Each row is followed by its class.
[-21  16 -12  23   6  -3 -21  -6   5  -1  12  11  13  14 -11   9  -6   4
  17  -9  12 -14   7  -4 -18 -20   8 -24  -2 -14 -12 -11  16  -8   2  10
   4 -31   1 -24 -14 -15 -11 -23  -8  16  22  15 -28 -17 -15  -7  32   5
  -1   6   7   1   1]
k_731
[-42  -2 -34  31 -11   4  -1 -17   6 -13  -7 -28  -8  21 -12  15   2  -1
  12  16  30  12 -14   7  12  15  13  18 -16  10  24   5  15 -21 -10  10
 -18 -40   1   0   4 -14  -1   3   0   6 -52  12   5  -8  12  -8   8 -14
  -6   2   4  -6  19]
k_731
[-22   6 -19  -1   4 -19  41   9   7  -3 -13 -24   4 -27  -8 -13  -2  -4
   3   8 -27  27 -17 -22  50 -23  -1   5 -12  29  35  14  -8  25   6  -2
 -28 -59  23  16 -42 -20   5  25  -6  11 -84  -6   5  -1  -9 -20  -2 -12
   0 -11  -3   6  18]
k_443
[-18 -21   6  -6 -25 -47  -6 -23 -15  -1   2 -26  10  41  -5 -14  15  -9
 -32  52  32  27 -24  -6   1  35 -24 -23 -15   2  31   9  24  64  11   0
 -33 -22  10  38   7 -23  20 -16  14 -18  74  13  18  -5  33 -26 -71 -42
   3 -17 -15 -11  19]
k_443
[-15  18   0  18  13  16 -16  -9   2  17  16  19   7 -35  -3  -4   0   5
  11 -31  -3 -13   1 -10 -17 -32  26 -50   0  -1 -28 -22 -13 -72   8  16
  29 -35  -3 -62  -5   2  -5 -32 -28  13  65   2 -36 -15 -32   5  37  24
  -6  24   8   4   0]
k_731
[  6 -14  12 -19 -10 -18  29  -1  -2   9 -16  -5   6 -25  -4 -12   1  -2
 -26  27 -30  26 -18 -19  33  19 -11 -16  -8  24  35   2  -8  12   1  -4
  -4 -36   4  27 -15   7  15  32  15  -1 -19   2  30   5  13  -5 -63 -29
  -8 -11   1   9  13]
k_443
[ -9   1 -11 -29 -17 -23  26   5  -1  -5 -18 -12   6   3   1  -8  28  -8
 -14  24 -19  18  -5 -16  49 -18 -27  -9   2   8  38  17  -8  25  -2  -1
 -11 -19  13  30  -6  -7   6  34   4   7 -63   1  22  -4  13 -14  -9  -4
  -5 -21  -4  -3  -3]
k_443
[-12 -11  17 -13  -3 -23  23 -19  -9   5  -2 -23   3 -40  -8 -15   0  -5
 -28  25 -25  39 -30 -18  31   2 -16 -54 -10  14  35   2   9  14  14   8
 -25 -51  13  18 -26 -15  19   0   6   0  16   7  23  -4   7 -13 -72 -33
 -10 -15   8  -4  18]
k_443
[-19 -11 -11  -8 -18 -37  34  -3 -10  -6 -33 -31  -6  21  -7 -14   3 -13
  -7  12  17  52 -22  -3  43  -4  -3  35  -1  10  43  12   0  76   3  -9
 -51  -4  22  55 -21 -18  10  23  -1   2 -70  -6  22  -3  20  -7 -54 -20
 -20 -23  -2  -9  20]
k_443
[-21   1 -25 -15 -16 -12 -11 -14  -2 -10  11  -7   1  41  -3   6   2  -5
   5  29  49   0  -3  -4   5   9   7  20 -18 -16   8  11  14  34 -11  13
 -26 -24  -2   9   2  -1  -7  14   9   8   1  15  -9  -6  28 -30   5 -28
  -5   3  -9  -9  12]
k_731
[-38   7 -29 -11  -1  -2  13  -1  -7  -4   6  -9   7  27  -6   3  12  -3
  22  22  18  -5   1 -25  35 -44   7  -4 -15  -1  10   9  11  -5  -9  12
 -10 -60   0  -6 -15   1  -5  17  -3  22 -43   6   4 -18   6 -26  22 -18
  -3   6  -6   1  18]
k_731
[ -5  -2   7   1   1 -19   8   2  -1   9  -7  -5   7  -8  -3  -3   6   0
  -9  -3 -23  13 -15  -8   9   3   3 -28  -2   8  15   0  -3  21  13  -3
  -2 -25  13   5  -9  -9   9  -9  -2  -2  28  -3  -1   1  -8  -7  -9   5
  -2  -8  -5   7   8]
k_443
[ 22  12  31  10   8 -12  24   5   0   0  12   3   9 -56   0 -14 -31  -2
  -1  19 -33  20  -6  -6 -12   5 -23 -29  10  -7   3  -9  -1  19   9 -13
  -8 -37  18   4 -36  -8  12  17  12  -7 -39  23  -4   6   2   3 -28 -22
  16 -23  -1   5  -3]
k_443
[ -1  -3   7  -8 -16 -24  -9 -11 -12   4 -21  -4   2  14   0  -7  19  -2
 -27   5   1  19 -15   6   0  19 -18 -33   4  -3  17  10   7  37   7  -1
 -21  18   6  24  15 -20  14 -24   1 -10  60   4  16   1   9   2 -45   0
  -1 -18  -9  -9  -1]
k_443
[-64  -8 -49  22 -14  -9  10  -9   0 -11 -32 -13  -5  54 -15  12  19  -7
  30  10   8  10 -10  -8  42 -24  21  10 -22   6  22   8  21 -22  -3  14
  -5 -60   4   8 -22   1  -3  11   4  33 -84  16  18 -24   7  -1   7 -14
 -40   2  11   9  27]
k_731
